Below is a small trained network, with its code and all its weights. Each question gives an input and a class and asks what happens when units are switched off, that is, made to give their printed mean instead of their output.

import numpy as np


def w(rows, s, z=0):
    codes = np.array(rows[::2]) - 128.0
    scale = np.full(codes.shape[1], s)
    scale[-1] = z or s
    return codes * scale


def f(y):
    return np.maximum(y, 0)


def log_softmax(a):
    a = a - a.max(-1, keepdims=True)
    return a - np.log(np.exp(a).sum(-1, keepdims=True))


def net(x, mask):
    res = np.array(x, float).reshape(1, 7) / 4 @ E
    y = f(res @ A[0][:, :-1].T + A[0][:, -1])
    res = res + np.where(mask, y, B[0][:, -1]) @ B[0][:, :-1]
    return log_softmax(res[-1] @ U[:, :-1].T + U[:, -1])


A, B = {}, {}
E = w([
[127,127,128],'x0',
[139,80,27],'x1',
[127,127,127],'x2',
[159,23,200],'x3',
[254,154,123],'x4',
[129,127,129],'x5',
[124,130,130],'x6',
],0.0063)
A[0] = w([
[114,196,103,54],'n1',
[41,94,145,52],'n2',
[19,112,116,75],'n3',
[159,43,190,60],'n4',
[135,104,134,91],'n5',
[141,65,4,53],'n6',
[120,157,115,81],'n7',
[215,158,132,66],'n8',
[136,139,139,100],'n9',
[131,191,110,122],'n10',
[174,139,120,255],'n11',
[114,235,90,71],'n12',
[154,89,165,91],'n13',
[152,125,114,129],'n14',
[120,111,126,229],'n15',
[136,101,142,89],'n16',
[115,195,219,33],'n17',
[235,159,121,40],'n18',
[125,151,119,97],'n19',
[116,191,189,172],'n20',
],0.013,0.0054)
B[0] = w([
[105,71,62,166],'n1',
[157,225,66,184],'n2',
[128,251,87,205],'n3',
[91,40,26,213],'n4',
[129,116,97,140],'n5',
[244,58,235,222],'n6',
[123,101,99,141],'n7',
[148,212,75,188],'n8',
[143,123,122,133],'n9',
[84,86,107,184],'n10',
[37,198,211,254],'n11',
[89,31,49,208],'n12',
[103,78,81,173],'n13',
[129,157,128,155],'n14',
[54,135,173,224],'n15',
[132,102,95,145],'n16',
[254,82,170,190],'n17',
[167,225,42,196],'n18',
[119,110,113,139],'n19',
[170,99,216,226],'n20',
],0.028,0.0058)
U = w([
[164,200,98,97],'0',
[96,14,81,57],'1',
[254,64,214,115],'2',
[98,116,175,255],'3',
],0.0058,0.0066)

Each question gives the input, the list of numbers given to net, and the class t.
The units are the neurons (one row each of A and B). Each row of codes is followed by its name. A weight is (code - 128) times the scale printed after its matrix; where a second scale follows, it is the last column's (A, B and U).
mask holds one flag per neuron, in row order. A switched-off neuron (its flag False) gives its mean, the last column of its row in B, instead of its output. The means were averaged over made-up inputs and are rounded, as every weight is.
A unit's drop is (log p(t) with every unit on - log p(t) with that unit switched off) / (log p(t) with every unit on - log p(t) with every unit switched off).
The circuit of an input: a set's keep is (log p(t) with only the set's units on - log p(t) with every unit switched off) / (log p(t) with every unit on - log p(t) with every unit switched off). Starting from the 12 units with the biggest drops (on a tie, the unit counted first), units are removed one at a time, each time the one whose removal leaves the highest keep (on an exact tie, the one counted first), for as long as the keep stays at least 0.8.
circuit, biggest first: the units of the circuit, biggest drop first
most important unit: the unit with the biggest drop
k most important neurons: the k neurons with the biggest drops, biggest first
drop of u: that unit's drop, to one decimal
input [-8,-7,1,-6,-4,-4,5], class 2: 2 most important neurons : (n17 n20)
input [-3,2,7,7,-7,7,7], class 0: 2 most important neurons : (n2 n3)
input [-4,-5,-2,-1,-2,-2,5], class 2: circuit, biggest first : (n17 n20)
input [0,-5,4,-5,1,-6,4], class 1: 2 most important neurons : (n12 n6)
input [-4,2,4,7,0,2,-4], class 1: most important unit : n4
input [6,-4,6,-1,0,8,-2], class 2: circuit, biggest first : (n20 n3)
input [-5,8,3,-5,-8,-7,-2], class 0: 3 most important neurons : (n3 n2 n20)
input [5,-6,2,8,5,2,5], class 1: 2 most important neurons : (n4 n13)
input [3,-8,-7,5,-8,-3,-5], class 0: 3 most important neurons : (n2 n3 n6)
input [-8,-4,6,-7,-6,2,5], class 1: 3 most important neurons : (n12 n1 n11)
input [7,7,3,5,-8,1,8], class 0: 2 most important neurons : (n3 n2)
input [-1,6,6,-6,-7,2,-4], class 0: 4 most important neurons : (n3 n2 n4 n20)
input [6,-3,-5,3,5,-4,5], class 0: 4 most important neurons : (n18 n8 n6 n12)
input [6,-3,-5,1,5,3,-3], class 0: most important neuron : (n18)
input [-7,-7,-6,-3,-3,4,-5], class 2: 2 most important neurons : (n17 n20)
input [-5,2,7,0,-6,-8,1], class 0: 2 most important neurons : (n3 n2)
input [3,6,5,-6,4,-2,-3], class 1: 2 most important neurons : (n12 n20)
input [-5,-2,-4,4,5,8,-2], class 0: drop of n6 : 0.2
input [-8,8,0,-7,-5,-1,-6], class 2: drop of n4 : 0.4
input [-4,-5,8,0,-8,2,-5], class 0: drop of n20 : 0.0
input [4,0,-3,0,6,8,5], class 0: drop of n8 : 0.1
input [3,-8,5,1,2,5,-6], class 2: circuit, biggest first : (n17)
